Below are the code and all the weights of a small trained network. Each question names an input and a class and asks about switching units off, where a switched-off unit gives its printed mean instead of its output.

import numpy as np


def w(rows, s, z=0):
    codes = np.array(rows[::2]) - 128.0
    scale = np.full(codes.shape[1], s)
    scale[-1] = z or s
    return codes * scale


def norm(h):
    return h / np.sqrt((h * h).mean(-1, keepdims=True) + 1e-5)


def f(y):
    return np.maximum(y, 0)


def log_softmax(a):
    a = a - a.max(-1, keepdims=True)
    return a - np.log(np.exp(a).sum(-1, keepdims=True))


def net(x, mask):
    res = np.array(x, float).reshape(1, 8) / 4 @ E
    u = 0
    for l in range(2):
        y = f(norm(res) @ A[l][:, :-1].T + A[l][:, -1])
        res = res + np.where(mask[u : u + 4], y, B[l][:, -1]) @ B[l][:, :-1]
        u += 4
    return log_softmax(norm(res)[-1] @ U[:, :-1].T + U[:, -1])


A, B = {}, {}
E = w([
[87,55,138,101,219,104,152],'x0',
[168,167,184,114,141,203,80],'x1',
[167,145,160,210,253,125,251],'x2',
[104,54,109,94,171,77,158],'x3',
[106,151,116,156,88,114,143],'x4',
[40,26,49,224,185,203,141],'x5',
[58,98,237,122,160,153,125],'x6',
[157,134,104,132,180,137,116],'x7',
],0.0059)
A[0] = w([
[155,206,153,238,148,175,95,19],'L0N0',
[193,195,91,200,60,110,119,217],'L0N1',
[123,168,127,86,73,106,210,122],'L0N2',
[216,108,203,149,170,169,254,5],'L0N3',
],0.0066,0.0014)
B[0] = w([
[179,203,69,128,205,166,131,207],'L0N0',
[133,71,125,147,177,137,63,252],'L0N1',
[205,188,167,222,175,125,125,193],'L0N2',
[156,253,93,151,141,33,90,239],'L0N3',
],0.011,0.0042)
A[1] = w([
[112,122,120,48,31,163,62,217],'L1N0',
[169,141,215,84,133,62,105,92],'L1N1',
[70,53,105,200,184,204,146,250],'L1N2',
[189,82,254,186,183,148,98,55],'L1N3',
],0.0066,0.002)
B[1] = w([
[42,139,102,178,249,143,69,235],'L1N0',
[233,95,52,161,89,231,219,227],'L1N1',
[215,89,98,2,61,233,208,254],'L1N2',
[109,185,87,111,119,203,239,189],'L1N3',
],0.0089,0.0044)
U = w([
[195,96,99,166,159,130,110,222],'0',
[166,158,95,85,145,94,105,211],'1',
[254,150,89,93,13,147,150,7],'2',
[13,184,97,154,250,6,46,68],'3',
],0.005,0.0019)

Each question gives the input, the list of numbers given to net, and the class t.
The units are the neurons (one row each of A and B). Each row of codes is followed by its name. A weight is (code - 128) times the scale printed after its matrix; where a second scale follows, it is the last column's (A, B and U).
mask holds one flag per neuron, layer by layer. A switched-off neuron (its flag False) gives its mean, the last column of its row in B, instead of its output. The means were averaged over made-up inputs and are rounded, as every weight is.
A unit's drop is (log p(t) with every unit on - log p(t) with that unit switched off) / (log p(t) with every unit on - log p(t) with every unit switched off).
The circuit of an input: a set's keep is (log p(t) with only the set's units on - log p(t) with every unit switched off) / (log p(t) with every unit on - log p(t) with every unit switched off). Starting from all 8 units, units are removed one at a time, each time the one whose removal leaves the highest keep (on an exact tie, the one counted first), for as long as the keep stays at least 0.8.
circuit, biggest first: the units of the circuit, biggest drop first
unit that matters most: the unit with the biggest drop
top k neurons: the k neurons with the biggest drops, biggest first
top k neurons in layer l: the k neurons of layer l with the biggest drops, biggest first
drop when u is switched off: that unit's drop, to one decimal
input [-1,6,6,7,-6,3,-2,-3], class 3: circuit, biggest first => L0N3, L1N2
input [0,-6,-6,4,-1,2,2,-5], class 3: unit that matters most => L1N0
input [4,5,2,7,-5,-5,8,3], class 2: circuit, biggest first => L1N1, L1N0
input [-7,-5,-8,0,8,6,-6,1], class 3: top 2 neurons in layer 1 => L1N0, L1N1
input [3,6,7,-3,7,2,-6,2], class 3: top 3 neurons => L0N3, L1N2, L1N1
input [-4,-3,-7,-5,-8,-6,-8,-5], class 3: circuit, biggest first => L1N0, L1N2
input [0,1,2,1,1,7,0,0], class 2: top 2 neurons => L1N2, L1N0
input [5,-8,-3,5,3,8,5,5], class 2: top 2 neurons => L1N2, L1N0
input [-4,3,6,5,-1,-1,-6,5], class 3: top 2 neurons => L0N3, L1N2
input [-5,5,-7,-6,5,-2,-6,-2], class 3: top 2 neurons in layer 1 => L1N0, L1N2
input [0,5,-1,8,-4,4,4,3], class 2: circuit, biggest first => L1N2, L1N0
input [5,-3,-7,1,-2,1,-1,-3], class 3: top 4 neurons => L1N0, L0N1, L1N1, L1N2
input [2,6,5,3,5,3,-5,-3], class 3: top 2 neurons => L0N3, L1N2
input [6,0,-8,8,-5,-5,0,-4], class 3: circuit, biggest first => L1N0
input [-4,8,6,-5,-7,3,-1,0], class 3: top 3 neurons => L0N3, L1N2, L1N1
input [5,-6,-3,7,-7,7,4,4], class 2: drop when L1N2 is switched off => 0.8
input [2,2,-2,5,-3,4,3,2], class 2: drop when L1N2 is switched off => 0.6
